Below is a small trained network, with its code and all its weights. Each question gives an input and a target symbol and asks what happens when units are switched off, that is, made to give their printed mean instead of their output.

import numpy as np


def w(rows, s, z=0):
    codes = np.array(rows[::2]) - 128.0
    scale = np.full(codes.shape[1], s)
    scale[-1] = z or s
    return codes * scale


def f(y):
    return np.maximum(y, 0)


def softmax(a):
    e = np.exp(a - a.max(-1, keepdims=True))
    return e / e.sum(-1, keepdims=True)


def log_softmax(a):
    a = a - a.max(-1, keepdims=True)
    return a - np.log(np.exp(a).sum(-1, keepdims=True))


def net(x, mask):
    ids = ['αβγδεζηλμστφψω'.index(c) for c in x.split()]
    T = len(ids)
    res = E[ids] + P[:T]
    r = res
    for j in range(2):
        rows = slice(2 * j, 2 * j + 2)
        q, k, v = (r @ M[0][rows].T for M in (Q, K, V))
        z = softmax(np.where(np.tri(T) > 0, q @ k.T / 2**0.5, -1e9)) @ v
        o = O[0][rows]
        res = res + np.where(mask[j], z, o[:, -1]) @ o[:, :-1]
    y = f(res @ A[0][:, :-1].T + A[0][:, -1])
    res = res + np.where(mask[2:26], y, B[0][:, -1]) @ B[0][:, :-1]
    return log_softmax(res[-1] @ U[:, :-1].T + U[:, -1])


Q, K, V, O, A, B = {}, {}, {}, {}, {}, {}
E = w([
[193,11,159],'α',
[139,128,142],'β',
[74,5,215],'γ',
[138,134,141],'δ',
[137,133,143],'ε',
[191,217,94],'ζ',
[80,131,47],'η',
[140,135,145],'λ',
[110,105,237],'μ',
[55,140,111],'σ',
[140,155,138],'τ',
[108,98,150],'φ',
[136,134,145],'ψ',
[196,210,76],'ω',
],0.019)
P = w([
[144,183,138],'0',
[251,160,41],'1',
[89,186,140],'2',
[216,106,67],'3',
[79,186,139],'4',
[178,49,110],'5',
[82,191,135],'6',
[167,43,97],'7',
[80,192,136],'8',
[151,38,80],'9',
[80,193,133],'10',
[124,41,69],'11',
[79,190,137],'12',
],0.017)
Q[0] = w([
[248,126,214],'head 1',
[57,150,239],'head 1',
[160,180,254],'head 2',
[130,29,59],'head 2',
],0.0087)
K[0] = w([
[240,98,255],'head 1',
[93,26,106],'head 1',
[120,96,102],'head 2',
[141,153,153],'head 2',
],0.01)
V[0] = w([
[78,107,47],'head 1',
[245,92,245],'head 1',
[185,186,87],'head 2',
[254,126,63],'head 2',
],0.0075)
O[0] = w([
[190,135,145,144],'head 1',
[2,103,38,86],'head 1',
[155,204,145,235],'head 2',
[131,84,84,254],'head 2',
],0.0091,0.0031)
A[0] = w([
[95,214,71,28],'neuron 1',
[87,191,161,34],'neuron 2',
[119,90,152,42],'neuron 3',
[130,75,154,88],'neuron 4',
[128,108,152,233],'neuron 5',
[206,125,126,75],'neuron 6',
[77,97,136,28],'neuron 7',
[105,89,89,230],'neuron 8',
[195,45,183,185],'neuron 9',
[84,247,183,107],'neuron 10',
[115,71,169,2],'neuron 11',
[173,90,129,199],'neuron 12',
[173,92,131,35],'neuron 13',
[81,109,67,40],'neuron 14',
[46,167,209,115],'neuron 15',
[76,95,91,94],'neuron 16',
[138,96,73,177],'neuron 17',
[53,180,217,16],'neuron 18',
[128,124,133,89],'neuron 19',
[87,185,180,24],'neuron 20',
[166,211,19,86],'neuron 21',
[160,63,107,25],'neuron 22',
[139,86,111,87],'neuron 23',
[116,76,156,11],'neuron 24',
],0.012,0.0072)
B[0] = w([
[182,73,106,170],'neuron 1',
[127,49,78,160],'neuron 2',
[202,191,101,141],'neuron 3',
[103,180,141,160],'neuron 4',
[108,236,118,217],'neuron 5',
[42,147,85,194],'neuron 6',
[167,112,192,155],'neuron 7',
[86,182,140,245],'neuron 8',
[63,137,69,240],'neuron 9',
[174,13,209,254],'neuron 10',
[191,199,2,147],'neuron 11',
[92,144,108,221],'neuron 12',
[106,109,153,144],'neuron 13',
[154,93,140,163],'neuron 14',
[210,136,80,205],'neuron 15',
[169,155,146,184],'neuron 16',
[109,218,167,218],'neuron 17',
[178,9,6,175],'neuron 18',
[141,120,146,128],'neuron 19',
[114,51,20,158],'neuron 20',
[29,65,227,243],'neuron 21',
[142,132,253,161],'neuron 22',
[137,131,184,159],'neuron 23',
[215,134,75,146],'neuron 24',
],0.0056,0.0079)
U = w([
[37,161,137,254],'α',
[128,210,102,219],'β',
[185,168,5,226],'γ',
[124,110,138,33],'δ',
[134,116,134,35],'ε',
[101,57,198,72],'ζ',
[201,227,219,107],'η',
[131,123,139,19],'λ',
[125,45,92,89],'μ',
[234,123,124,172],'σ',
[123,86,156,56],'τ',
[131,121,138,42],'φ',
[136,126,134,41],'ψ',
[110,84,199,83],'ω',
],0.011,0.0054)

Each question gives the input, a string of symbols that net reads in full, and the target symbol t.
The units are the heads (2 rows each of Q, K, V and O) and the neurons (one row each of A and B). Each row of codes is followed by its name. A weight is (code - 128) times the scale printed after its matrix; where a second scale follows, it is the last column's (O, A, B and U).
mask holds one flag per unit, heads first, then neurons. A switched-off unit (its flag False) gives its mean, the last column of its rows in O or B, instead of its output. The means were averaged over made-up inputs and are rounded, as every weight is.
A unit's drop is (log p(t) with every unit on - log p(t) with that unit switched off) / (log p(t) with every unit on - log p(t) with every unit switched off).
The circuit of an input: a set's keep is (log p(t) with only the set's units on - log p(t) with every unit switched off) / (log p(t) with every unit on - log p(t) with every unit switched off). Starting from the 12 units with the biggest drops (on a tie, the unit counted first), units are removed one at a time, each time the one whose removal leaves the highest keep (on an exact tie, the one counted first), for as long as the keep stays at least 0.8.
circuit, biggest first: the units of the circuit, biggest drop first
unit that matters most: the unit with the biggest drop
k most important neurons: the k neurons with the biggest drops, biggest first
which heads matter: for each layer, one digit per head in row order, 1 if its drop is at least 0.15 and else 0, layers parted by /
drop when u is switched off: that unit's drop, to one decimal
input μ γ η ε σ μ η δ ε ζ, target α: circuit, biggest first => [neuron 21; head 1]
input μ α η η τ, target η: circuit, biggest first => [head 1]
input ε λ σ β τ β φ γ, target α: which heads matter => 00
input ψ τ ψ φ τ φ ζ α η γ β λ α, target α: circuit, biggest first => [head 1; neuron 10]
input δ μ δ τ, target α: circuit, biggest first => [neuron 21; head 1]
input γ α β α δ α τ σ σ β σ η ε, target η: 2 most important neurons => [neuron 18; neuron 21]
input η τ α α μ α η τ τ η δ, target η: which heads matter => 11
input φ φ η μ φ σ δ, target σ: 2 most important neurons => [neuron 21; neuron 10]
input ζ λ σ τ ψ γ σ μ, target α: 2 most important neurons => [neuron 8; neuron 10]
input α λ η η ψ, target η: which heads matter => 11
input ζ μ α τ, target α: which heads matter => 00
input β ζ σ λ μ β τ β μ ψ, target α: which heads matter => 00
input η ε ζ γ β γ α ω, target α: drop when neuron 21 is switched off => 0.4
input σ α α η η η β η β, target η: drop when neuron 18 is switched off => 0.2
input τ ε β τ σ τ δ ω γ δ σ η ψ, target η: which heads matter => 10
input β σ δ δ ζ σ β λ, target α: drop when neuron 18 is switched off => 0.1
input δ τ μ η, target α: unit that matters most => neuron 21
